Below is a small trained network, with its code and all its weights. Each question gives an input and a target symbol and asks what happens when units are switched off, that is, made to give their printed mean instead of their output.

import numpy as np


def w(rows, s, z=0):
    codes = np.array(rows[::2]) - 128.0
    scale = np.full(codes.shape[1], s)
    scale[-1] = z or s
    return codes * scale


def norm(h):
    return h / np.sqrt((h * h).mean(-1, keepdims=True) + 1e-5)


def f(y):
    return np.maximum(y, 0)


def softmax(a):
    e = np.exp(a - a.max(-1, keepdims=True))
    return e / e.sum(-1, keepdims=True)


def log_softmax(a):
    a = a - a.max(-1, keepdims=True)
    return a - np.log(np.exp(a).sum(-1, keepdims=True))


def net(x, mask):
    ids = ['ΓΔΠΦΩαεθμ'.index(c) for c in x.split()]
    T = len(ids)
    res = E[ids] + P[:T]
    u = 0
    for l in range(2):
        r = norm(res)
        for j in range(3):
            rows = slice(2 * j, 2 * j + 2)
            q, k, v = (r @ M[l][rows].T for M in (Q, K, V))
            z = softmax(np.where(np.tri(T) > 0, q @ k.T / 2**0.5, -1e9)) @ v
            o = O[l][rows]
            res = res + np.where(mask[u + j], z, o[:, -1]) @ o[:, :-1]
        u += 3
        y = f(norm(res) @ A[l][:, :-1].T + A[l][:, -1])
        res = res + np.where(mask[u : u + 4], y, B[l][:, -1]) @ B[l][:, :-1]
        u += 4
    return log_softmax(norm(res)[-1] @ U[:, :-1].T + U[:, -1])


Q, K, V, O, A, B = {}, {}, {}, {}, {}, {}
E = w([
[130,109,109],'Γ',
[81,135,196],'Δ',
[141,77,155],'Π',
[127,99,141],'Φ',
[138,141,127],'Ω',
[74,212,131],'α',
[75,234,133],'ε',
[126,69,248],'θ',
[64,214,130],'μ',
],0.014)
P = w([
[5,86,133],'0',
[21,84,121],'1',
[46,102,114],'2',
[64,115,118],'3',
[97,119,120],'4',
[129,135,119],'5',
[135,139,118],'6',
[165,140,113],'7',
[215,142,109],'8',
],0.003)
Q[0] = w([
[47,187,87],'L0H0',
[171,1,156],'L0H0',
[208,144,116],'L0H1',
[73,90,164],'L0H1',
[113,152,84],'L0H2',
[90,239,173],'L0H2',
],0.009)
K[0] = w([
[115,150,60],'L0H0',
[72,132,255],'L0H0',
[209,109,80],'L0H1',
[71,184,199],'L0H1',
[117,107,145],'L0H2',
[127,180,238],'L0H2',
],0.0087)
V[0] = w([
[95,169,185],'L0H0',
[200,122,110],'L0H0',
[149,97,114],'L0H1',
[134,60,4],'L0H1',
[115,151,109],'L0H2',
[232,182,1],'L0H2',
],0.0052)
O[0] = w([
[249,224,131,167],'L0H0',
[54,125,87,77],'L0H0',
[73,92,73,107],'L0H1',
[3,143,171,73],'L0H1',
[108,112,155,127],'L0H2',
[32,125,78,3],'L0H2',
],0.0039,0.0053)
A[0] = w([
[43,120,243,163],'L0N0',
[160,2,76,255],'L0N1',
[197,154,132,98],'L0N2',
[157,115,173,160],'L0N3',
],0.0081,0.0049)
B[0] = w([
[162,118,68,238],'L0N0',
[1,128,130,253],'L0N1',
[85,76,49,169],'L0N2',
[138,92,38,216],'L0N3',
],0.0056,0.0054)
Q[1] = w([
[155,93,101],'L1H0',
[173,247,72],'L1H0',
[125,239,91],'L1H1',
[64,176,199],'L1H1',
[201,154,33],'L1H2',
[51,72,205],'L1H2',
],0.012)
K[1] = w([
[151,89,130],'L1H0',
[197,167,8],'L1H0',
[86,180,213],'L1H1',
[102,122,205],'L1H1',
[201,118,122],'L1H2',
[72,128,110],'L1H2',
],0.016)
V[1] = w([
[215,151,141],'L1H0',
[136,49,3],'L1H0',
[154,169,52],'L1H1',
[168,183,59],'L1H1',
[79,144,216],'L1H2',
[52,133,140],'L1H2',
],0.0071)
O[1] = w([
[132,86,151,108],'L1H0',
[125,254,149,249],'L1H0',
[94,164,156,215],'L1H1',
[78,150,181,197],'L1H1',
[99,110,198,110],'L1H2',
[153,91,179,188],'L1H2',
],0.007,0.0015)
A[1] = w([
[254,86,114,39],'L1N0',
[166,228,92,3],'L1N1',
[128,175,195,241],'L1N2',
[157,114,192,192],'L1N3',
],0.0078,0.0037)
B[1] = w([
[115,158,2,165],'L1N0',
[142,43,116,184],'L1N1',
[170,65,106,254],'L1N2',
[150,187,121,186],'L1N3',
],0.0082,0.0047)
U = w([
[56,132,122,152],'Γ',
[135,207,113,189],'Δ',
[110,191,122,95],'Π',
[100,119,202,125],'Φ',
[162,191,195,125],'Ω',
[191,151,17,53],'α',
[85,102,115,9],'ε',
[179,93,252,40],'θ',
[221,54,120,254],'μ',
],0.017,0.004)

Each question gives the input, a string of symbols that net reads in full, and the target symbol t.
The units are the heads (2 rows each of Q, K, V and O) and the neurons (one row each of A and B). Each row of codes is followed by its name. A weight is (code - 128) times the scale printed after its matrix; where a second scale follows, it is the last column's (O, A, B and U).
mask holds one flag per unit, layer by layer, with each layer's heads first. A switched-off unit (its flag False) gives its mean, the last column of its rows in O or B, instead of its output. The means were averaged over made-up inputs and are rounded, as every weight is.
A unit's drop is (log p(t) with every unit on - log p(t) with that unit switched off) / (log p(t) with every unit on - log p(t) with every unit switched off).
The circuit of an input: a set's keep is (log p(t) with only the set's units on - log p(t) with every unit switched off) / (log p(t) with every unit on - log p(t) with every unit switched off). Starting from the 12 units with the biggest drops (on a tie, the unit counted first), units are removed one at a time, each time the one whose removal leaves the highest keep (on an exact tie, the one counted first), for as long as the keep stays at least 0.8.
circuit, biggest first: the units of the circuit, biggest drop first
most important unit: the unit with the biggest drop
k most important neurons: the k neurons with the biggest drops, biggest first
k most important neurons of layer l: the k neurons of layer l with the biggest drops, biggest first
which heads matter: for each layer, one digit per head in row order, 1 if its drop is at least 0.15 and else 0, layers parted by /
input Φ Γ α α, target Γ: most important unit -> L1H0
input α Δ ε Γ Π, target Γ: circuit, biggest first -> (L0N1; L0N0; L1H0)
input ε μ θ Δ ε μ Γ α ε, target Γ: which heads matter -> 101 / 111
input α Γ θ α, target μ: 2 most important neurons -> (L0N1; L1N2)
input Π Φ α ε, target Ω: 4 most important neurons -> (L0N3; L0N1; L1N0; L0N2)
input α θ θ θ Ω α Ω, target Δ: which heads matter -> 100 / 110
input α α ε Δ ε, target α: circuit, biggest first -> (L0N1; L1H0; L1N1)
input α α α Δ ε α, target α: which heads matter -> 000 / 101
input Φ Δ θ Π α α ε Δ α, target μ: circuit, biggest first -> (L1H0; L1N1; L0N1)
input Π θ Φ Δ Ω μ Φ, target Γ: circuit, biggest first -> (L0N1; L1H1)
input Γ Ω Π Δ μ Π, target θ: which heads matter -> 110 / 011
input Γ α Δ Π Π μ, target α: 2 most important neurons -> (L0N0; L1N2)
input ε Π α, target θ: which heads matter -> 100 / 111
input Φ Γ Γ, target Γ: circuit, biggest first -> (L0N1)
input θ Δ ε, target α: which heads matter -> 010 / 001
input Γ ε Γ ε, target Γ: 2 most important neurons of layer 0 -> (L0N3; L0N1)
input Π α Γ μ, target Γ: which heads matter -> 000 / 100
input α Φ μ, target Φ: which heads matter -> 100 / 111
input Γ α ε θ α Δ α, target α: which heads matter -> 010 / 101
input Π Γ θ, target μ: circuit, biggest first -> (L1H1; L0N0; L0N3)
input θ μ Γ μ, target Γ: 3 most important neurons of layer 0 -> (L0N3; L0N0; L0N1)
input μ Ω Δ ε Ω, target Δ: 3 most important neurons of layer 0 -> (L0N2; L0N0; L0N1)
